Here is a tiny trained network, its code and every weight. The questions are about switching its units off for an input and a class, where a switched-off unit gives its printed mean instead of its output.

import numpy as np


def w(rows, s, z=0):
    codes = np.array(rows[::2]) - 128.0
    scale = np.full(codes.shape[1], s)
    scale[-1] = z or s
    return codes * scale


def norm(h):
    return h / np.sqrt((h * h).mean(-1, keepdims=True) + 1e-5)


def f(y):
    return y / 2 * (1 + np.tanh(0.7978845608 * (y + 0.044715 * y**3)))


def log_softmax(a):
    a = a - a.max(-1, keepdims=True)
    return a - np.log(np.exp(a).sum(-1, keepdims=True))


def net(x, mask):
    res = np.array(x, float).reshape(1, 2) / 4 @ E
    u = 0
    for l in range(3):
        y = f(norm(res) @ A[l][:, :-1].T + A[l][:, -1])
        res = res + np.where(mask[u : u + 8], y, B[l][:, -1]) @ B[l][:, :-1]
        u += 8
    return log_softmax(norm(res)[-1] @ U[:, :-1].T + U[:, -1])


A, B = {}, {}
E = w([
[143,116,197,254,231,166,129],'x0',
[174,153,221,95,169,18,143],'x1',
],0.0023)
A[0] = w([
[93,110,61,161,124,174,78,55],'0.n1',
[104,85,168,154,78,133,107,76],'0.n2',
[147,126,162,181,221,160,174,254],'0.n3',
[141,146,153,77,136,49,184,145],'0.n4',
[172,83,140,138,129,148,92,102],'0.n5',
[90,174,27,180,96,183,161,100],'0.n6',
[176,157,159,131,181,4,189,168],'0.n7',
[98,138,97,99,79,102,162,142],'0.n8',
],0.0027,0.00089)
B[0] = w([
[63,64,207,110,172,196,114,168],'0.n1',
[52,59,110,138,130,41,68,114],'0.n2',
[179,100,35,58,28,189,203,243],'0.n3',
[66,118,73,211,180,235,117,198],'0.n4',
[75,91,113,118,83,78,91,122],'0.n5',
[40,106,161,79,216,95,147,211],'0.n6',
[2,139,99,79,118,171,134,249],'0.n7',
[94,142,90,230,162,94,145,177],'0.n8',
],0.0022,0.0014)
A[1] = w([
[204,115,121,171,193,81,81,223],'1.n1',
[86,185,33,76,148,118,129,151],'1.n2',
[117,146,112,82,144,166,197,175],'1.n3',
[140,195,253,101,116,66,102,160],'1.n4',
[122,80,187,115,147,158,166,135],'1.n5',
[122,87,201,187,200,212,85,254],'1.n6',
[109,154,125,105,181,83,141,87],'1.n7',
[138,96,83,121,110,221,75,100],'1.n8',
],0.0035,0.00086)
B[1] = w([
[110,160,77,124,59,177,122,124],'1.n1',
[185,79,123,181,148,125,108,247],'1.n2',
[156,180,162,136,145,107,107,191],'1.n3',
[76,81,131,87,110,252,203,176],'1.n4',
[169,133,127,111,148,90,71,154],'1.n5',
[128,155,91,109,74,76,125,254],'1.n6',
[113,91,119,156,198,169,91,142],'1.n7',
[143,104,191,71,190,144,188,202],'1.n8',
],0.0038,0.0021)
A[2] = w([
[77,103,136,99,31,129,107,200],'2.n1',
[129,153,140,176,186,107,3,20],'2.n2',
[132,197,188,73,156,68,178,103],'2.n3',
[81,85,104,181,94,159,82,124],'2.n4',
[48,113,137,73,160,211,175,73],'2.n5',
[158,159,123,180,105,28,77,101],'2.n6',
[99,174,162,197,161,144,157,245],'2.n7',
[98,127,65,67,94,8,107,187],'2.n8',
],0.0039,0.0012)
B[2] = w([
[106,160,193,226,167,135,183,170],'2.n1',
[155,44,77,103,202,102,46,102],'2.n2',
[73,3,87,124,221,116,16,139],'2.n3',
[125,130,203,35,160,28,100,150],'2.n4',
[28,50,150,24,165,210,171,254],'2.n5',
[99,77,131,76,113,207,211,126],'2.n6',
[175,150,74,88,50,107,154,175],'2.n7',
[204,166,108,165,91,158,148,212],'2.n8',
],0.0034,0.0025)
U = w([
[13,65,145,27,181,238,217,203],'0',
[251,244,45,201,7,152,228,197],'1',
[221,21,52,130,249,55,7,163],'2',
[82,253,200,178,162,47,33,13],'3',
[68,215,219,222,142,26,37,5],'4',
[84,210,204,211,135,76,20,11],'5',
[74,211,234,211,139,29,50,4],'6',
],0.0062,0.0047)

Each question gives the input, the list of numbers given to net, and the class t.
The units are the neurons (one row each of A and B). Each row of codes is followed by its name. A weight is (code - 128) times the scale printed after its matrix; where a second scale follows, it is the last column's (A, B and U).
mask holds one flag per neuron, layer by layer. A switched-off neuron (its flag False) gives its mean, the last column of its row in B, instead of its output. The means were averaged over made-up inputs and are rounded, as every weight is.
A unit's drop is (log p(t) with every unit on - log p(t) with that unit switched off) / (log p(t) with every unit on - log p(t) with every unit switched off).
The circuit of an input: a set's keep is (log p(t) with only the set's units on - log p(t) with every unit switched off) / (log p(t) with every unit on - log p(t) with every unit switched off). Starting from the 12 units with the biggest drops (on a tie, the unit counted first), units are removed one at a time, each time the one whose removal leaves the highest keep (on an exact tie, the one counted first), for as long as the keep stays at least 0.8.
circuit, biggest first: the units of the circuit, biggest drop first
most important unit: the unit with the biggest drop
k most important neurons: the k neurons with the biggest drops, biggest first
top k neurons in layer l: the k neurons of layer l with the biggest drops, biggest first
drop when u is switched off: that unit's drop, to one decimal
input [4,7], class 0: circuit, biggest first : (1.n4)
input [6,5], class 1: 2 most important neurons : (1.n8, 1.n1)
input [-2,3], class 2: top 2 neurons in layer 0 : (0.n4, 0.n7)
input [-8,6], class 1: circuit, biggest first : (2.n8, 2.n5)
input [1,-2], class 2: 2 most important neurons : (2.n3, 1.n4)
input [-5,-4], class 1: 2 most important neurons : (1.n4, 0.n7)
input [8,-5], class 1: top 2 neurons in layer 1 : (1.n6, 1.n4)
input [1,-1], class 2: 2 most important neurons : (0.n3, 2.n3)
input [5,6], class 0: 2 most important neurons : (1.n4, 0.n7)
input [1,-3], class 2: 3 most important neurons : (1.n4, 2.n3, 1.n8)
input [3,0], class 2: 2 most important neurons : (0.n3, 2.n3)
input [5,5], class 0: 4 most important neurons : (1.n2, 0.n7, 1.n4, 0.n8)
input [1,0], class 2: 3 most important neurons : (1.n4, 2.n3, 2.n5)
input [-1,-1], class 2: most important unit : 2.n2
input [7,4], class 1: 2 most important neurons : (1.n1, 2.n5)
input [-1,-3], class 2: top 2 neurons in layer 0 : (0.n6, 0.n3)
input [3,2], class 2: 3 most important neurons : (0.n3, 0.n7, 2.n3)
input [-7,5], class 1: 2 most important neurons : (2.n8, 1.n8)
input [-3,-1], class 2: top 2 neurons in layer 2 : (2.n2, 2.n5)
input [2,0], class 2: most important unit : 0.n3
input [2,-3], class 2: top 3 neurons in layer 1 : (1.n8, 1.n4, 1.n6)
input [1,6], class 0: drop when 1.n4 is switched off : 2.0
input [-6,-4], class 1: drop when 1.n4 is switched off : 2.0
input [5,0], class 1: drop when 2.n5 is switched off : 0.2
input [3,5], class 0: drop when 1.n4 is switched off : 2.3
